m =
[[134 135 119 129 127 109 111 103 139 112 138 128 131 132 127]
 [142 132 114 119 121 115 103 105 116 144 150 104 137 138 121]
 [113 112 110 150 135 127 121 109 122 105 142 150 110 136 145]
 [123 142 107 148 115 118 146 104 141 115 150 145 111 107 109]
 [117 136 106 132 123 122 113 120 108 109 106 107 145 106 107]
 [144 141 146 143 109 110 147 152 124 135 147 113 129 120 124]
 [133 131 128 112 109 132 136 149 147 115 118 152 128 132 152]
 [104 152 104 108 136 113 103 143 105 134 149 137 131 119 153]]
m[0,-15]: 134
m[5,-8]: 152
m[5]: [144, 141, 146, 143, 109, 110, 147, 152, 124, 135, 147, 113, 129, 120, 124]
m[0,-6]: 112
m[:, 12]: [131, 137, 110, 111, 145, 129, 128, 131]
m[3,9]: 115
m[1]: [142, 132, 114, 119, 121, 115, 103, 105, 116, 144, 150, 104, 137, 138, 121]
m[:, -12]: [129, 119, 150, 148, 132, 143, 112, 108]
m[7]: [104, 152, 104, 108, 136, 113, 103, 143, 105, 134, 149, 137, 131, 119, 153]
m[-3,-11]: 109
m[-7,3]: 119
m[-6,-7]: 122
m[6]: [133, 131, 128, 112, 109, 132, 136, 149, 147, 115, 118, 152, 128, 132, 152]
m[:, -11]: [127, 121, 135, 115, 123, 109, 109, 136]
m[-6,-10]: 127
m[-3,6]: 147
m[-5,-12]: 148
m[-4,-2]: 106
m[6,1]: 131
m[-8,7]: 103
m[-7,0]: 142
m[6,2]: 128
m[-5,4]: 115
m[:, 5]: [109, 115, 127, 118, 122, 110, 132, 113]
m[-7,-14]: 132
m[-1,11]: 137
m[-1,5]: 113
m[-6]: [113, 112, 110, 150, 135, 127, 121, 109, 122, 105, 142, 150, 110, 136, 145]
m[-4]: [117, 136, 106, 132, 123, 122, 113, 120, 108, 109, 106, 107, 145, 106, 107]
m[2,-6]: 105
m[3,-4]: 145
m[0]: [134, 135, 119, 129, 127, 109, 111, 103, 139, 112, 138, 128, 131, 132, 127]
m[0,13]: 132
m[-4,14]: 107
m[-8,-10]: 109

W =
[[137 121 123 139 119 119 120 121 137]
 [134 124 126 136 123 122 122 124 133]
 [122 139 126 122 115 118 138 138 139]
 [121 139 123 119 117 121 141 140 136]
 [131 125 121 127 133 137 132 126 120]
 [122 135 131 124 122 124 134 137 134]
 [139 118 118 135 135 136 125 119 119]
 [123 134 128 131 106 109 130 136 151]
 [127 133 127 125 122 124 135 129 131]
 [127 129 121 128 122 126 129 132 132]
 [119 141 125 118 115 121 142 143 138]
 [132 124 126 131 131 130 126 125 126]
 [123 133 128 129 111 114 130 136 147]
 [122 136 124 119 122 127 140 138 132]
 [124 136 130 121 126 127 137 134 129]
 [124 133 123 124 118 123 136 133 135]]
W[-16][-9]	137
W[15][-3]	136
W[8][-1]	131
W[6][4]	135
W[-3]	[122, 136, 124, 119, 122, 127, 140, 138, 132]
W[-13]	[121, 139, 123, 119, 117, 121, 141, 140, 136]
W[-6][0]	119
W[14]	[124, 136, 130, 121, 126, 127, 137, 134, 129]
W[4]	[131, 125, 121, 127, 133, 137, 132, 126, 120]
W[-5]	[132, 124, 126, 131, 131, 130, 126, 125, 126]
W[14][1]	136
W[-5][-3]	126
W[-9]	[123, 134, 128, 131, 106, 109, 130, 136, 151]
W[-7]	[127, 129, 121, 128, 122, 126, 129, 132, 132]
W[-10][-1]	119
W[14][-7]	130
W[15][0]	124
W[9][4]	122
W[15][-4]	123
W[-11][-5]	122
W[:, -7]	[123, 126, 126, 123, 121, 131, 118, 128, 127, 121, 125, 126, 128, 124, 130, 123]
W[-6][7]	143
W[:, -8]	[121, 124, 139, 139, 125, 135, 118, 134, 133, 129, 141, 124, 133, 136, 136, 133]
W[-1]	[124, 133, 123, 124, 118, 123, 136, 133, 135]
W[5][1]	135
W[:, -2]	[121, 124, 138, 140, 126, 137, 119, 136, 129, 132, 143, 125, 136, 138, 134, 133]
W[-12][-9]	131
W[8][5]	124
W[-13][6]	141
W[-14][-5]	115
W[-4][0]	123
W[-12][2]	121
W[12][-7]	128
W[-1][-1]	135
W[-4]	[123, 133, 128, 129, 111, 114, 130, 136, 147]
W[12][5]	114
W[:, -5]	[119, 123, 115, 117, 133, 122, 135, 106, 122, 122, 115, 131, 111, 122, 126, 118]
